Below are the code and all the weights of a small trained network. Each question names an input and a target symbol and asks about switching units off, where a switched-off unit gives its printed mean instead of its output.

import numpy as np


def w(rows, s, z=0):
    codes = np.array(rows[::2]) - 128.0
    scale = np.full(codes.shape[1], s)
    scale[-1] = z or s
    return codes * scale


def norm(h):
    return h / np.sqrt((h * h).mean(-1, keepdims=True) + 1e-5)


def f(y):
    return np.maximum(y, 0)


def softmax(a):
    e = np.exp(a - a.max(-1, keepdims=True))
    return e / e.sum(-1, keepdims=True)


def log_softmax(a):
    a = a - a.max(-1, keepdims=True)
    return a - np.log(np.exp(a).sum(-1, keepdims=True))


def net(x, mask):
    ids = ['ΔΞΣΦΩβγηθλμψ'.index(c) for c in x.split()]
    T = len(ids)
    res = E[ids] + P[:T]
    u = 0
    for l in range(3):
        q, k, v = (norm(res) @ M[l].T for M in (Q, K, V))
        z = softmax(np.where(np.tri(T) > 0, q @ k.T / 2**0.5, -1e9)) @ v
        res = res + np.where(mask[u], z, O[l][:, -1]) @ O[l][:, :-1]
        u += 1
        y = f(norm(res) @ A[l][:, :-1].T + A[l][:, -1])
        res = res + np.where(mask[u : u + 8], y, B[l][:, -1]) @ B[l][:, :-1]
        u += 8
    return log_softmax(norm(res)[-1] @ U[:, :-1].T + U[:, -1])


Q, K, V, O, A, B = {}, {}, {}, {}, {}, {}
E = w([
[144,106,143,173,75,119,112],'Δ',
[96,130,103,126,169,124,104],'Ξ',
[141,204,108,85,147,162,113],'Σ',
[75,143,131,171,126,153,87],'Φ',
[121,97,132,164,72,100,96],'Ω',
[182,101,133,104,168,87,122],'β',
[187,143,119,164,117,208,134],'γ',
[166,109,76,72,133,103,105],'η',
[165,165,140,120,88,117,111],'θ',
[122,178,140,136,152,3,174],'λ',
[171,110,81,109,152,132,160],'μ',
[85,170,69,159,138,149,186],'ψ',
],0.023)
P = w([
[185,169,40,236,225,85,2],'0',
[187,171,55,228,183,87,32],'1',
[192,169,64,209,157,86,56],'2',
[179,166,85,189,132,92,69],'3',
[172,165,97,174,115,93,88],'4',
[159,164,109,158,99,94,103],'5',
[151,161,120,141,86,96,120],'6',
[140,163,126,125,73,99,137],'7',
[124,164,134,106,66,102,153],'8',
[104,169,141,90,57,104,170],'9',
[93,171,152,70,45,106,189],'10',
[81,172,151,48,41,108,202],'11',
[51,167,159,38,27,129,184],'12',
],0.008)
Q[0] = w([
[104,94,135,97,119,94,204],'L0H1',
[135,62,247,109,223,185,146],'L0H1',
],0.012)
K[0] = w([
[135,178,120,178,174,100,82],'L0H1',
[174,111,75,160,136,232,2],'L0H1',
],0.011)
V[0] = w([
[75,76,54,108,86,103,160],'L0H1',
[151,37,83,55,80,254,93],'L0H1',
],0.0046)
O[0] = w([
[117,122,10,130,107,116,126,138],'L0H1',
[161,117,67,152,66,110,131,3],'L0H1',
],0.011,0.0052)
A[0] = w([
[102,107,164,193,120,99,191,197],'L0N1',
[96,124,106,193,72,209,101,123],'L0N2',
[154,132,58,54,145,133,108,215],'L0N3',
[66,181,144,69,241,182,107,253],'L0N4',
[110,142,163,135,206,1,152,141],'L0N5',
[152,167,123,98,181,193,165,123],'L0N6',
[181,172,174,75,137,134,102,64],'L0N7',
[102,102,123,96,149,236,138,146],'L0N8',
],0.0081,0.005)
B[0] = w([
[142,129,161,143,97,241,39,172],'L0N1',
[139,114,148,102,30,3,124,183],'L0N2',
[140,66,194,209,51,62,170,194],'L0N3',
[188,47,133,140,15,90,64,254],'L0N4',
[125,135,166,149,38,214,94,179],'L0N5',
[123,51,161,215,149,155,123,168],'L0N6',
[91,172,127,241,22,109,136,157],'L0N7',
[167,103,227,91,100,144,142,152],'L0N8',
],0.0057,0.009)
Q[1] = w([
[96,93,175,111,52,156,116],'L1H1',
[188,140,157,204,38,6,101],'L1H1',
],0.013)
K[1] = w([
[145,111,171,1,57,145,143],'L1H1',
[74,128,127,66,102,165,235],'L1H1',
],0.0094)
V[1] = w([
[103,121,128,169,130,205,149],'L1H1',
[159,9,154,112,157,140,143],'L1H1',
],0.015)
O[1] = w([
[30,106,192,249,129,142,154,54],'L1H1',
[178,174,131,154,132,55,135,5],'L1H1',
],0.015,0.0024)
A[1] = w([
[198,97,209,57,130,122,39,151],'L1N1',
[194,151,168,182,187,187,187,164],'L1N2',
[1,195,126,124,168,165,119,249],'L1N3',
[178,104,238,63,182,105,139,197],'L1N4',
[94,15,93,132,151,239,100,92],'L1N5',
[120,245,193,137,137,68,87,252],'L1N6',
[58,80,95,117,75,86,94,158],'L1N7',
[196,12,112,171,136,179,199,112],'L1N8',
],0.008,0.0029)
B[1] = w([
[119,188,136,132,182,209,138,254],'L1N1',
[159,76,154,83,77,27,43,146],'L1N2',
[151,15,82,74,183,164,174,167],'L1N3',
[2,171,154,133,62,196,79,163],'L1N4',
[127,248,84,153,145,127,91,186],'L1N5',
[88,139,163,134,192,43,168,195],'L1N6',
[175,152,172,136,99,153,157,220],'L1N7',
[168,189,30,61,129,179,158,159],'L1N8',
],0.0088,0.0084)
Q[2] = w([
[170,119,147,110,2,158,73],'L2H1',
[73,71,140,107,99,106,107],'L2H1',
],0.012)
K[2] = w([
[3,177,129,2,32,94,228],'L2H1',
[79,138,94,68,172,146,184],'L2H1',
],0.0072)
V[2] = w([
[237,97,74,181,34,152,154],'L2H1',
[129,94,83,154,62,86,2],'L2H1',
],0.0078)
O[2] = w([
[66,133,107,174,106,57,2,220],'L2H1',
[124,26,131,59,62,95,115,255],'L2H1',
],0.014,0.0044)
A[2] = w([
[110,114,100,180,123,134,51,202],'L2N1',
[149,101,221,115,149,199,188,76],'L2N2',
[141,210,36,41,151,188,110,190],'L2N3',
[84,156,42,109,153,49,152,253],'L2N4',
[160,140,194,80,149,75,248,81],'L2N5',
[137,115,7,150,110,76,100,162],'L2N6',
[114,194,172,57,82,140,84,84],'L2N7',
[38,81,125,76,172,140,129,78],'L2N8',
],0.011,0.0064)
B[2] = w([
[87,127,127,115,167,163,236,250],'L2N1',
[74,95,57,49,35,1,177,174],'L2N2',
[190,102,82,236,126,160,187,178],'L2N3',
[62,125,179,187,182,221,249,172],'L2N4',
[29,196,254,122,149,197,123,152],'L2N5',
[78,212,101,121,168,163,157,210],'L2N6',
[215,121,140,123,158,63,113,213],'L2N7',
[6,67,152,210,147,57,152,138],'L2N8',
],0.0091,0.011)
U = w([
[133,75,167,103,153,141,170,110],'Δ',
[114,77,133,104,181,104,122,252],'Ξ',
[113,169,174,166,166,151,39,196],'Σ',
[156,45,171,64,109,168,117,131],'Φ',
[110,127,75,51,74,165,88,139],'Ω',
[189,153,154,103,160,88,71,127],'β',
[116,2,143,196,86,58,134,40],'γ',
[145,191,66,78,142,95,148,179],'η',
[180,147,108,133,136,224,146,161],'θ',
[124,158,131,89,158,180,150,57],'λ',
[134,162,122,184,171,47,186,141],'μ',
[44,148,126,182,139,202,145,89],'ψ',
],0.018,0.0047)

Each question gives the input, a string of symbols that net reads in full, and the target symbol t.
The units are the heads (2 rows each of Q, K, V and O) and the neurons (one row each of A and B). Each row of codes is followed by its name. A weight is (code - 128) times the scale printed after its matrix; where a second scale follows, it is the last column's (O, A, B and U).
mask holds one flag per unit, layer by layer, with each layer's heads first. A switched-off unit (its flag False) gives its mean, the last column of its rows in O or B, instead of its output. The means were averaged over made-up inputs and are rounded, as every weight is.
A unit's drop is (log p(t) with every unit on - log p(t) with that unit switched off) / (log p(t) with every unit on - log p(t) with every unit switched off).
The circuit of an input: a set's keep is (log p(t) with only the set's units on - log p(t) with every unit switched off) / (log p(t) with every unit on - log p(t) with every unit switched off). Starting from the 12 units with the biggest drops (on a tie, the unit counted first), units are removed one at a time, each time the one whose removal leaves the highest keep (on an exact tie, the one counted first), for as long as the keep stays at least 0.8.
circuit, biggest first: the units of the circuit, biggest drop first
most important unit: the unit with the biggest drop
top k neurons: the k neurons with the biggest drops, biggest first
k most important neurons of layer l: the k neurons of layer l with the biggest drops, biggest first
input Φ Φ Φ Ξ β β ψ Ω Ω Σ, target Ω: circuit, biggest first -> [L0N4]
input Ω ψ μ Δ Φ γ Δ ψ μ θ, target ψ: circuit, biggest first -> [L0N3, L1H1]
input Ω η Δ Ω, target η: circuit, biggest first -> [L1H1, L0N3]
input ψ Ω μ, target ψ: top 4 neurons -> [L1N8, L2N4, L2N6, L2N7]
input Ω γ μ γ, target μ: circuit, biggest first -> [L1H1, L0N5]
input Ξ β γ, target γ: circuit, biggest first -> [L1N2, L2H1]
input Ω Δ ψ ψ ψ Ω Δ μ Ξ η η, target η: top 2 neurons -> [L0N3, L0N6]
input Δ Ω β μ β, target μ: circuit, biggest first -> [L1H1, L2N4, L0N2]
input Φ Ξ ψ Φ θ β η η Ω Δ Δ θ, target θ: 2 most important neurons of layer 0 -> [L0N4, L0N2]
input Δ Σ Σ Φ, target Φ: top 2 neurons -> [L0N2, L0N6]
input Σ Ω Ω ψ β θ η λ, target β: circuit, biggest first -> [L0N5, L2N7, L1H1, L2N1]
input Ω Ω Φ Σ Ω μ, target μ: circuit, biggest first -> [L1H1, L0N6]
input η Ω Φ μ Ω γ Ω β ψ Ω Ω θ, target θ: 2 most important neurons of layer 0 -> [L0N4, L0N6]
input Ω ψ Σ Φ Ω Ω Δ, target Ω: most important unit -> L0H1
input Ξ Ω Ω θ Ω, target θ: top 2 neurons -> [L0N4, L2N3]
input γ β Ω Ω Φ Σ ψ μ λ ψ, target θ: 3 most important neurons of layer 0 -> [L0N6, L0N5, L0N3]
input Φ Φ λ Σ, target θ: top 2 neurons -> [L1N1, L0N4]
input λ Ξ Φ γ μ Σ, target Σ: top 4 neurons -> [L0N4, L2N5, L1N6, L0N6]
input θ Ξ Ω Ω θ Δ, target θ: top 2 neurons -> [L0N4, L2N3]
input Φ Ω η Ω, target η: circuit, biggest first -> [L1H1]
input Ω Φ γ Ω μ β Ω, target μ: 2 most important neurons of layer 0 -> [L0N4, L0N5]
input ψ Ξ Ω ψ λ, target γ: top 2 neurons -> [L0N2, L2N2]
input Φ Φ θ Ω β γ Σ Φ Ξ Ω Φ γ, target γ: top 2 neurons -> [L0N8, L0N4]
input μ μ Φ β ψ Φ Ω θ Φ, target θ: top 2 neurons -> [L2N3, L1N5]
input Ω ψ Σ Δ Φ Σ Φ Σ Σ, target Φ: 3 most important neurons of layer 0 -> [L0N4, L0N2, L0N7]
input μ Ω μ γ θ Ω θ ψ Ω ψ μ, target ψ: top 2 neurons -> [L1N8, L0N3]
input γ Σ Ω Φ β Ξ Ω Σ Δ Ω, target Ω: most important unit -> L0H1
